Here is a tiny trained network, its code and every weight. The questions are about switching its units off for an input and a class, where a switched-off unit gives its printed mean instead of its output.

import numpy as np


def w(rows, s, z=0):
    codes = np.array(rows[::2]) - 128.0
    scale = np.full(codes.shape[1], s)
    scale[-1] = z or s
    return codes * scale


def norm(h):
    return h / np.sqrt((h * h).mean(-1, keepdims=True) + 1e-5)


def f(y):
    return np.maximum(y, 0)


def log_softmax(a):
    a = a - a.max(-1, keepdims=True)
    return a - np.log(np.exp(a).sum(-1, keepdims=True))


def net(x, mask):
    res = np.array(x, float).reshape(1, 8) / 4 @ E
    u = 0
    for l in range(3):
        y = f(norm(res) @ A[l][:, :-1].T + A[l][:, -1])
        res = res + np.where(mask[u : u + 7], y, B[l][:, -1]) @ B[l][:, :-1]
        u += 7
    return log_softmax(norm(res)[-1] @ U[:, :-1].T + U[:, -1])


A, B = {}, {}
E = w([
[134,165,123,208,67],'x0',
[158,52,82,183,190],'x1',
[145,2,98,128,67],'x2',
[67,113,235,173,138],'x3',
[171,203,235,174,62],'x4',
[9,164,126,151,134],'x5',
[123,59,130,131,188],'x6',
[189,144,110,141,76],'x7',
],0.0056)
A[0] = w([
[77,113,130,127,182,68],'0.n0',
[226,41,119,41,104,218],'0.n1',
[147,192,56,54,98,2],'0.n2',
[120,75,57,197,10,98],'0.n3',
[139,150,210,200,63,30],'0.n4',
[198,166,88,110,104,179],'0.n5',
[163,203,118,143,115,210],'0.n6',
],0.011,0.0018)
B[0] = w([
[68,119,136,129,136,171],'0.n0',
[157,16,210,143,197,255],'0.n1',
[132,196,137,118,205,193],'0.n2',
[128,12,103,38,143,211],'0.n3',
[100,124,130,214,69,227],'0.n4',
[99,127,218,151,140,201],'0.n5',
[183,130,168,123,167,206],'0.n6',
],0.012,0.0072)
A[1] = w([
[150,150,169,96,173,35],'1.n0',
[161,154,71,139,80,77],'1.n1',
[116,216,115,143,24,94],'1.n2',
[59,82,171,136,223,253],'1.n3',
[85,21,84,191,109,158],'1.n4',
[114,144,39,156,177,74],'1.n5',
[203,152,98,254,71,117],'1.n6',
],0.0095,0.0016)
B[1] = w([
[159,170,103,92,124,162],'1.n0',
[86,59,195,132,167,128],'1.n1',
[232,61,145,216,126,155],'1.n2',
[108,164,81,53,38,255],'1.n3',
[188,254,76,80,122,201],'1.n4',
[159,191,85,91,9,143],'1.n5',
[164,98,238,170,25,170],'1.n6',
],0.0099)
A[2] = w([
[166,146,131,151,197,1],'2.n0',
[130,41,122,144,153,190],'2.n1',
[143,79,116,164,147,159],'2.n2',
[71,133,169,110,163,194],'2.n3',
[3,119,140,122,156,248],'2.n4',
[91,110,41,126,131,251],'2.n5',
[120,109,122,66,109,218],'2.n6',
],0.014,0.0006)
B[2] = w([
[170,195,185,190,137,159],'2.n0',
[9,129,185,36,151,211],'2.n1',
[104,88,169,105,155,168],'2.n2',
[111,149,82,119,153,165],'2.n3',
[33,113,66,197,88,169],'2.n4',
[186,155,82,117,55,193],'2.n5',
[253,106,99,143,141,255],'2.n6',
],0.011,0.0062)
U = w([
[88,105,102,213,186,2],'0',
[135,147,33,93,78,182],'1',
[153,203,157,122,201,107],'2',
[147,27,151,55,175,163],'3',
[10,153,90,183,99,70],'4',
[150,135,227,223,78,193],'5',
],0.012,0.0052)

Each question gives the input, the list of numbers given to net, and the class t.
The units are the neurons (one row each of A and B). Each row of codes is followed by its name. A weight is (code - 128) times the scale printed after its matrix; where a second scale follows, it is the last column's (A, B and U).
mask holds one flag per neuron, layer by layer. A switched-off neuron (its flag False) gives its mean, the last column of its row in B, instead of its output. The means were averaged over made-up inputs and are rounded, as every weight is.
A unit's drop is (log p(t) with every unit on - log p(t) with that unit switched off) / (log p(t) with every unit on - log p(t) with every unit switched off).
The circuit of an input: a set's keep is (log p(t) with only the set's units on - log p(t) with every unit switched off) / (log p(t) with every unit on - log p(t) with every unit switched off). Starting from the 12 units with the biggest drops (on a tie, the unit counted first), units are removed one at a time, each time the one whose removal leaves the highest keep (on an exact tie, the one counted first), for as long as the keep stays at least 0.8.
circuit, biggest first: the units of the circuit, biggest drop first
top k neurons: the k neurons with the biggest drops, biggest first
k most important neurons of layer l: the k neurons of layer l with the biggest drops, biggest first
drop of u: that unit's drop, to one decimal
input [-4,-2,-7,-8,-5,-5,-2,-4], class 2: circuit, biggest first : 0.n2; 2.n0
input [-6,-8,-5,6,-4,7,1,-8], class 4: circuit, biggest first : 2.n4
input [-8,-1,-8,-2,-5,-4,-7,1], class 2: top 3 neurons : 0.n2; 0.n3; 2.n0
input [-5,-1,-6,-5,3,-5,2,-4], class 2: circuit, biggest first : 0.n3; 0.n2
input [-5,6,0,5,3,7,5,-8], class 4: top 2 neurons : 2.n4; 0.n0
input [1,3,2,-6,-1,5,-4,5], class 3: top 2 neurons : 0.n3; 0.n4
input [0,-6,4,7,-1,-8,-5,8], class 3: circuit, biggest first : 0.n1; 0.n3
input [1,-5,-6,-8,-8,-1,8,8], class 2: top 2 neurons : 0.n2; 0.n3
input [1,-2,-8,0,-2,-6,7,-4], class 1: circuit, biggest first : 0.n1; 1.n3
input [2,1,-4,0,-1,-4,-3,0], class 2: top 3 neurons : 0.n2; 0.n4; 1.n6
input [-8,-8,-7,8,3,3,-3,-5], class 4: top 2 neurons : 2.n4; 1.n4
input [-1,-5,0,-8,5,6,-5,-3], class 2: 3 most important neurons of layer 0 : 0.n2; 0.n6; 0.n4
input [-4,-7,-4,7,-4,5,8,2], class 1: top 2 neurons : 1.n3; 0.n5
input [-1,-5,-1,2,-7,0,-7,6], class 2: circuit, biggest first : 0.n2
input [-2,4,-7,1,4,1,5,-2], class 4: 2 most important neurons of layer 0 : 0.n3; 0.n0
input [8,-2,5,-5,3,1,-4,5], class 3: 2 most important neurons of layer 0 : 0.n3; 0.n6
input [-1,-3,-5,4,-2,8,2,2], class 4: top 2 neurons : 2.n4; 0.n3
input [6,6,2,3,0,-6,-7,2], class 3: drop of 0.n3 : 1.8
input [-1,4,6,-7,6,-3,-7,2], class 3: drop of 0.n3 : 0.2
input [1,-6,-7,8,-7,-2,-3,-8], class 4: circuit, biggest first : 2.n4
input [7,6,4,-1,-7,7,5,3], class 1: drop of 0.n1 : 0.2
input [3,6,-6,5,2,8,4,-1], class 4: drop of 0.n3 : 0.1
